Below is a small trained network, with its code and all its weights. Each question gives an input and a class and asks what happens when units are switched off, that is, made to give their printed mean instead of their output.

import numpy as np


def w(rows, s, z=0):
    codes = np.array(rows[::2]) - 128.0
    scale = np.full(codes.shape[1], s)
    scale[-1] = z or s
    return codes * scale


def norm(h):
    return h / np.sqrt((h * h).mean(-1, keepdims=True) + 1e-5)


def f(y):
    return np.maximum(y, 0)


def log_softmax(a):
    a = a - a.max(-1, keepdims=True)
    return a - np.log(np.exp(a).sum(-1, keepdims=True))


def net(x, mask):
    res = np.array(x, float).reshape(1, 5) / 4 @ E
    u = 0
    for l in range(3):
        y = f(norm(res) @ A[l][:, :-1].T + A[l][:, -1])
        res = res + np.where(mask[u : u + 10], y, B[l][:, -1]) @ B[l][:, :-1]
        u += 10
    return log_softmax(norm(res)[-1] @ U[:, :-1].T + U[:, -1])


A, B = {}, {}
E = w([
[94,104,132,2,197,94],'x0',
[214,114,133,110,101,80],'x1',
[83,230,175,99,84,81],'x2',
[170,193,107,125,184,163],'x3',
[129,128,129,129,129,128],'x4',
],0.0081)
A[0] = w([
[254,133,211,90,126,116,104],'0.n0',
[119,46,113,126,98,144,189],'0.n1',
[84,159,138,129,96,68,120],'0.n2',
[47,140,166,200,209,151,30],'0.n3',
[130,181,116,181,150,110,1],'0.n4',
[165,96,117,115,79,53,88],'0.n5',
[111,52,138,115,56,155,106],'0.n6',
[60,136,110,126,113,153,66],'0.n7',
[58,124,112,156,175,87,148],'0.n8',
[80,143,145,143,213,144,196],'0.n9',
],0.0096,0.004)
B[0] = w([
[113,62,90,80,56,146,240],'0.n0',
[109,89,170,171,185,194,249],'0.n1',
[215,74,140,202,214,24,233],'0.n2',
[200,126,135,58,1,146,203],'0.n3',
[91,13,112,113,176,112,158],'0.n4',
[115,71,127,84,69,197,212],'0.n5',
[80,102,175,145,184,126,214],'0.n6',
[190,68,67,91,7,151,177],'0.n7',
[124,89,94,79,104,139,210],'0.n8',
[173,66,135,124,103,80,253],'0.n9',
],0.0062,0.0043)
A[1] = w([
[9,109,133,143,81,74,76],'1.n0',
[24,172,140,107,196,178,232],'1.n1',
[30,254,173,92,31,8,144],'1.n2',
[52,82,122,139,122,234,190],'1.n3',
[170,93,125,179,67,136,111],'1.n4',
[107,113,78,40,38,193,120],'1.n5',
[251,238,46,46,193,177,80],'1.n6',
[185,224,104,103,151,222,254],'1.n7',
[162,83,113,144,156,1,71],'1.n8',
[73,23,201,132,138,62,88],'1.n9',
],0.0074,0.0027)
B[1] = w([
[164,47,194,117,111,149,173],'1.n0',
[194,149,126,119,35,97,151],'1.n1',
[254,40,114,140,167,149,219],'1.n2',
[217,119,97,134,130,116,224],'1.n3',
[43,194,84,175,118,124,215],'1.n4',
[125,124,90,132,76,173,217],'1.n5',
[47,60,246,163,112,204,191],'1.n6',
[56,18,190,118,76,75,185],'1.n7',
[121,194,132,94,130,227,191],'1.n8',
[97,185,180,115,133,184,253],'1.n9',
],0.0074,0.006)
A[2] = w([
[178,150,191,113,61,89,233],'2.n0',
[203,135,154,113,136,85,62],'2.n1',
[76,122,124,134,67,118,83],'2.n2',
[155,121,114,84,92,192,53],'2.n3',
[104,128,196,146,164,155,5],'2.n4',
[85,128,142,131,150,159,101],'2.n5',
[114,112,176,186,102,133,122],'2.n6',
[191,60,114,185,192,94,224],'2.n7',
[113,201,105,201,119,112,52],'2.n8',
[82,98,120,2,175,115,66],'2.n9',
],0.014,0.0023)
B[2] = w([
[68,75,73,135,186,183,237],'2.n0',
[95,153,135,143,139,166,169],'2.n1',
[161,151,129,109,158,151,189],'2.n2',
[96,199,131,88,86,160,254],'2.n3',
[140,180,196,106,111,142,173],'2.n4',
[150,165,171,141,92,116,157],'2.n5',
[176,143,145,114,111,58,236],'2.n6',
[66,175,107,74,192,122,239],'2.n7',
[245,185,99,116,143,67,162],'2.n8',
[179,157,98,253,118,61,241],'2.n9',
],0.011,0.0077)
U = w([
[198,156,64,225,135,49,136],'0',
[85,111,79,112,235,177,133],'1',
[136,75,34,118,41,179,114],'2',
[128,83,240,151,105,117,112],'3',
[133,202,116,116,121,134,251],'4',
[106,208,111,63,99,82,63],'5',
[84,133,103,55,104,9,18],'6',
],0.015,0.011)

Each question gives the input, the list of numbers given to net, and the class t.
The units are the neurons (one row each of A and B). Each row of codes is followed by its name. A weight is (code - 128) times the scale printed after its matrix; where a second scale follows, it is the last column's (A, B and U).
mask holds one flag per neuron, layer by layer. A switched-off neuron (its flag False) gives its mean, the last column of its row in B, instead of its output. The means were averaged over made-up inputs and are rounded, as every weight is.
A unit's drop is (log p(t) with every unit on - log p(t) with that unit switched off) / (log p(t) with every unit on - log p(t) with every unit switched off).
The circuit of an input: a set's keep is (log p(t) with only the set's units on - log p(t) with every unit switched off) / (log p(t) with every unit on - log p(t) with every unit switched off). Starting from the 12 units with the biggest drops (on a tie, the unit counted first), units are removed one at a time, each time the one whose removal leaves the highest keep (on an exact tie, the one counted first), for as long as the keep stays at least 0.8.
units of the circuit, in order: the units of the circuit, biggest drop first
unit that matters most: the unit with the biggest drop
k most important neurons: the k neurons with the biggest drops, biggest first
k most important neurons of layer l: the k neurons of layer l with the biggest drops, biggest first
input [4,3,4,0,-3], class 0: 3 most important neurons => (2.n9 0.n2 1.n3)
input [0,-3,0,-5,4], class 3: most important neuron of layer 2 => (2.n7)
input [-5,-3,6,-5,0], class 1: 3 most important neurons of layer 1 => (1.n2 1.n0 1.n6)
input [7,-1,8,-6,-6], class 1: 2 most important neurons of layer 1 => (1.n2 1.n0)
input [2,0,8,8,8], class 1: units of the circuit, in order => (2.n0 1.n9)
input [1,5,6,-8,0], class 3: 3 most important neurons of layer 0 => (0.n5 0.n2 0.n6)
input [-5,-3,-4,-6,2], class 3: units of the circuit, in order => (0.n6 2.n0)
input [0,-3,-2,5,1], class 3: 2 most important neurons => (1.n6 0.n0)
input [6,0,3,-7,4], class 3: 3 most important neurons => (1.n9 1.n0 2.n4)
input [2,-8,6,-8,5], class 2: units of the circuit, in order => (0.n7 1.n2)
input [6,1,-2,-7,-6], class 3: units of the circuit, in order => (1.n9 2.n7)
input [-7,7,8,-7,-3], class 1: 2 most important neurons => (2.n0 1.n2)
input [-1,2,-5,-2,3], class 1: 2 most important neurons => (2.n7 1.n3)
input [6,-7,-6,-5,6], class 2: unit that matters most => 0.n2
input [2,-3,8,-7,-1], class 1: units of the circuit, in order => (1.n2 2.n0)
input [6,6,-6,3,-4], class 0: 2 most important neurons of layer 2 => (2.n9 2.n0)
input [4,1,-4,2,-3], class 0: 3 most important neurons of layer 1 => (1.n2 1.n0 1.n5)
input [-2,-1,-3,-7,7], class 3: 2 most important neurons => (0.n6 2.n3)
input [3,5,6,-6,0], class 1: 2 most important neurons => (2.n0 0.n2)
input [1,1,-7,-3,-2], class 1: units of the circuit, in order => (2.n7)
input [-4,0,-5,7,6], class 3: 3 most important neurons of layer 1 => (1.n6 1.n7 1.n2)
input [5,-6,-5,-2,-7], class 4: 2 most important neurons of layer 2 => (2.n3 2.n0)
input [-2,8,-3,-1,3], class 2: 2 most important neurons => (0.n0 0.n5)
input [-7,-6,-2,-1,-5], class 0: 4 most important neurons => (1.n4 2.n8 0.n0 0.n5)
input [6,8,4,-2,-4], class 2: 3 most important neurons => (0.n0 0.n5 2.n0)
